Here is a tiny trained network, its code and every weight. The questions are about switching its units off for an input and a class, where a switched-off unit gives its printed mean instead of its output.

import numpy as np


def w(rows, s, z=0):
    codes = np.array(rows[::2]) - 128.0
    scale = np.full(codes.shape[1], s)
    scale[-1] = z or s
    return codes * scale


def f(y):
    return y / 2 * (1 + np.tanh(0.7978845608 * (y + 0.044715 * y**3)))


def log_softmax(a):
    a = a - a.max(-1, keepdims=True)
    return a - np.log(np.exp(a).sum(-1, keepdims=True))


def net(x, mask):
    res = np.array(x, float).reshape(1, 6) / 4 @ E
    y = f(res @ A[0][:, :-1].T + A[0][:, -1])
    res = res + np.where(mask, y, B[0][:, -1]) @ B[0][:, :-1]
    return log_softmax(res[-1] @ U[:, :-1].T + U[:, -1])


A, B = {}, {}
E = w([
[112,45,123,156],'x0',
[122,162,89,2],'x1',
[30,92,140,109],'x2',
[190,79,166,84],'x3',
[151,188,165,101],'x4',
[143,126,21,145],'x5',
],0.0095)
A[0] = w([
[150,105,140,136,116],'neuron 0',
[101,16,170,179,113],'neuron 1',
[223,158,146,55,175],'neuron 2',
[87,167,147,15,174],'neuron 3',
[146,200,175,177,161],'neuron 4',
[123,48,160,172,88],'neuron 5',
[211,71,142,131,184],'neuron 6',
[127,111,163,200,220],'neuron 7',
[130,101,102,158,194],'neuron 8',
[45,32,141,110,254],'neuron 9',
[119,186,166,158,158],'neuron 10',
[95,168,7,158,139],'neuron 11',
[85,142,142,43,157],'neuron 12',
[115,175,179,173,121],'neuron 13',
],0.011,0.0059)
B[0] = w([
[126,98,133,109,135],'neuron 0',
[90,35,135,187,223],'neuron 1',
[204,146,94,6,247],'neuron 2',
[66,189,115,83,250],'neuron 3',
[168,134,172,136,192],'neuron 4',
[92,74,131,139,186],'neuron 5',
[175,47,105,94,200],'neuron 6',
[144,88,188,155,220],'neuron 7',
[162,93,111,147,179],'neuron 8',
[50,80,119,170,254],'neuron 9',
[141,172,209,147,173],'neuron 10',
[171,183,9,221,231],'neuron 11',
[34,173,119,85,209],'neuron 12',
[146,141,228,144,167],'neuron 13',
],0.011,0.0089)
U = w([
[185,136,254,171,159],'0',
[172,154,25,211,253],'1',
[81,13,153,196,74],'2',
[2,152,118,94,90],'3',
[236,66,106,37,121],'4',
[129,226,125,35,70],'5',
],0.0086,0.0042)

Each question gives the input, the list of numbers given to net, and the class t.
The units are the neurons (one row each of A and B). Each row of codes is followed by its name. A weight is (code - 128) times the scale printed after its matrix; where a second scale follows, it is the last column's (A, B and U).
mask holds one flag per neuron, in row order. A switched-off neuron (its flag False) gives its mean, the last column of its row in B, instead of its output. The means were averaged over made-up inputs and are rounded, as every weight is.
A unit's drop is (log p(t) with every unit on - log p(t) with that unit switched off) / (log p(t) with every unit on - log p(t) with every unit switched off).
The circuit of an input: a set's keep is (log p(t) with only the set's units on - log p(t) with every unit switched off) / (log p(t) with every unit on - log p(t) with every unit switched off). Starting from the 12 units with the biggest drops (on a tie, the unit counted first), units are removed one at a time, each time the one whose removal leaves the highest keep (on an exact tie, the one counted first), for as long as the keep stays at least 0.8.
units of the circuit, in order: the units of the circuit, biggest drop first
k most important neurons: the k neurons with the biggest drops, biggest first
drop when u is switched off: that unit's drop, to one decimal
input [3,5,-2,5,5,-1], class 5: units of the circuit, in order -> (neuron 3; neuron 1)
input [-2,-8,-5,5,-1,5], class 4: units of the circuit, in order -> (neuron 6)
input [8,7,1,6,3,-6], class 3: 3 most important neurons -> (neuron 9; neuron 12; neuron 3)
input [8,6,-1,-1,5,-3], class 5: 3 most important neurons -> (neuron 1; neuron 5; neuron 2)
input [2,1,1,-2,8,4], class 5: 2 most important neurons -> (neuron 1; neuron 9)
input [2,6,4,6,6,4], class 5: 2 most important neurons -> (neuron 2; neuron 1)
input [-1,5,-4,4,5,3], class 5: 2 most important neurons -> (neuron 3; neuron 1)
input [-3,3,-1,7,4,-2], class 5: 2 most important neurons -> (neuron 3; neuron 12)
input [0,6,-3,3,2,7], class 5: drop when neuron 7 is switched off -> 0.2
input [6,5,6,-3,-3,4], class 1: drop when neuron 6 is switched off -> -0.1
input [-3,4,-1,4,3,8], class 5: drop when neuron 1 is switched off -> 0.2
input [6,1,-7,-6,4,-3], class 0: drop when neuron 11 is switched off -> 0.1
